Look-ups in named tables: a row name and a column name give one cell, copied from the table.

Table Pizik
	Regili	Tes	Pedutek	Puf	Daku
Vikamob	112	199	82	116	87
Vurozu	81	126	121	125	116
Zez	193	45	127	66	79
Goz	90	118	132	131	122
Mif	95	98	127	104	107
Lodamu	145	69	139	75	124

Vikamob, Daku => 87
Goz, Daku => 122
Vikamob, Pedutek => 82
Vikamob, Regili => 112
Goz, Pedutek => 132
Lodamu, Puf => 75
Vurozu, Puf => 125
Vikamob, Puf => 116
Lodamu, Tes => 69
Mif, Tes => 98
Zez, Pedutek => 127
Vikamob, Tes => 199
Mif, Pedutek => 127
Vurozu, Regili => 81
Zez, Tes => 45
Goz, Regili => 90
Mif, Regili => 95
Goz, Puf => 131
Lodamu, Regili => 145

Table Sazoli
	Nir	Ruz	Zodopar	Domuvep	Tet	Kefu	Lizupo	Mivu	Dis	Tora
Babos	25.49	25.57	25.61	25.58	25.43	25.52	25.60	25.58	25.58	25.43
Bonafen	25.67	25.80	25.56	25.66	25.21	25.63	25.74	25.61	25.70	25.27
Gefaba	26.96	79.41	-54.64	34.67	37.77	26.08	17.54	2.36	-46.82	9.95
Pog	11.23	-13.56	19.12	13.01	50.02	76.65	58.65	-41.72	37.22	25.97
Gozak	39.57	3.42	60.17	8.44	58.02	34.72	33.56	19.35	-20.15	-17.25
Mar	26.21	30.40	22.21	24.84	27.97	26.28	24.13	24.44	24.38	26.81
Gitelid	36.93	55.38	17.48	21.51	56.87	37.09	16.89	-5.37	-19.74	27.19
Sesig	12.96	27.52	8.39	55.20	13.53	30.21	28.99	36.73	38.14	37.72
Vukose	14.24	-4.28	16.70	16.16	48.03	65.56	50.51	-28.55	37.38	26.74
Gil	67.17	31.24	74.84	8.87	30.83	-1.16	6.74	35.87	28.45	22.87
Puzore	24.86	24.17	27.83	24.67	23.52	26.28	24.01	23.74	22.66	24.48
Piperur	45.90	58.61	64.50	14.15	53.32	45.84	20.56	40.30	39.99	55.04

Tora of Gil is 22.87
Mivu of Gil is 35.87
Tora of Pog is 25.97
Lizupo of Babos is 25.60
Tora of Sesig is 37.72
Zodopar of Vukose is 16.70
Ruz of Puzore is 24.17
Ruz of Gil is 31.24
Ruz of Vukose is -4.28
Kefu of Pog is 76.65
Tet of Babos is 25.43
Dis of Bonafen is 25.70

Nokirun:
columns: Tak, Vetaki, Fas, Miroveb
Dozu: [57, 26, 58, 45]
Dil: [63, 45, 39, 69]
Sop: [32, 22, 59, 66]
Gamido: [53, 29, 69, 54]
Nubori: [83, 59, 32, 69]
Deseb: [55, 28, 59, 52]

Fas of Nubori = 32
Tak of Gamido = 53
Tak of Nubori = 83
Fas of Dil = 39
Vetaki of Nubori = 59
Vetaki of Dil = 45
Fas of Deseb = 59
Fas of Sop = 59
Miroveb of Dil = 69
Miroveb of Deseb = 52
Which row has the largest Fas? Gamido

Table Basotu
,Legulo,Let,Kot,Nivoru
Linazuf,114,214,82,73
Tek,181,80,127,149
Vel,135,107,100,182
Sur,128,70,69,51
Gid,134,100,129,38
Dof,190,51,40,98
Veg,107,45,210,35
Dad,145,63,43,42
Tuzuk,110,190,93,52
Fab,164,93,126,157
Nagizal,169,65,93,97
Lagid,122,96,140,95
Fozo,121,212,87,72

Veg, Let => 45
Nagizal, Nivoru => 97
Linazuf, Kot => 82
Dof, Nivoru => 98
Gid, Legulo => 134
Fab, Kot => 126
Gid, Let => 100
Fab, Let => 93
Fab, Nivoru => 157
Sur, Legulo => 128
Tuzuk, Let => 190
Fab, Legulo => 164
Linazuf, Nivoru => 73
Gid, Kot => 129
Linazuf, Legulo => 114
Dad, Kot => 43
Dof, Kot => 40
Which row has the largest Nivoru? Vel

Lavete
        Zunepa  Reg  Ruk  Gon  Fim
Nalir      139   10   60  216   87
Sisi       105  103  164   95  110
Buz        101   54  111  194   85
Gulito     123   71  123  113  139
Doki       150   57  137  101  125
Sigek      146   51  175  124   93
Raso        89   89   86  145  121
Zud        133   61   82  148   83
Rire       133    7   89  239   56
Nufo       146    1  136  215   72

Gon of Nalir = 216
Fim of Sisi = 110
Ruk of Buz = 111
Fim of Doki = 125
Gon of Gulito = 113
Reg of Buz = 54
Fim of Nalir = 87
Which row has the largest Ruk? Sigek

Butesof:
columns: Vorog, Taga
Dut: [45.589, 70.653]
Bizit: [52.260, 58.359]
Gusavi: [45.923, 67.527]
Momikob: [65.501, 32.409]
Zirivu: [54.063, 44.630]
Tisi: [67.154, 83.765]
Paziso: [79.755, 65.397]
Luras: [39.081, 54.064]
Lebil: [35.286, 97.941]
Bep: [40.184, 79.101]
Fek: [62.687, 62.719]
Kodute: [52.971, 69.063]
Gulepe: [56.840, 13.867]
Vukena: [57.250, 34.899]

Vukena, Vorog -> 57.250
Tisi, Taga -> 83.765
Gusavi, Taga -> 67.527
Zirivu, Vorog -> 54.063
Bizit, Taga -> 58.359
Dut, Vorog -> 45.589
Paziso, Taga -> 65.397

Table Ruf
columns: Tive, Nasuzos, Zipe, Tagila, Raz, Lenozu
Denava: [55, 43, 54, 58, 115, 71]
Tel: [137, 102, 118, 47, 97, 22]
Duv: [78, 80, 74, 78, 76, 80]
Loruka: [113, 86, 119, 56, 55, 49]
Kufuz: [55, 37, 57, 48, 108, 73]
Lan: [63, 83, 71, 83, 79, 83]
Vovosu: [34, 114, 64, 96, 67, 72]
Zulevuv: [90, 148, 125, 63, 88, 70]
Nus: [222, 101, 41, 24, 149, 55]
Vel: [107, 96, 101, 58, 82, 48]
Zusanem: [64, 111, 120, 124, 78, 36]
Katuri: [52, 98, 54, 107, 58, 84]

Tagila of Lan: 83
Nasuzos of Duv: 80
Tagila of Duv: 78
Lenozu of Zusanem: 36
Nasuzos of Tel: 102
Tagila of Denava: 58
Lenozu of Katuri: 84
Lenozu of Loruka: 49
Tive of Nus: 222
Tive of Kufuz: 55
Zipe of Zusanem: 120
Tagila of Katuri: 107
Raz of Loruka: 55
Tive of Katuri: 52
Nasuzos of Vovosu: 114
Tagila of Vel: 58
Which row has the largest Nasuzos? Zulevuv

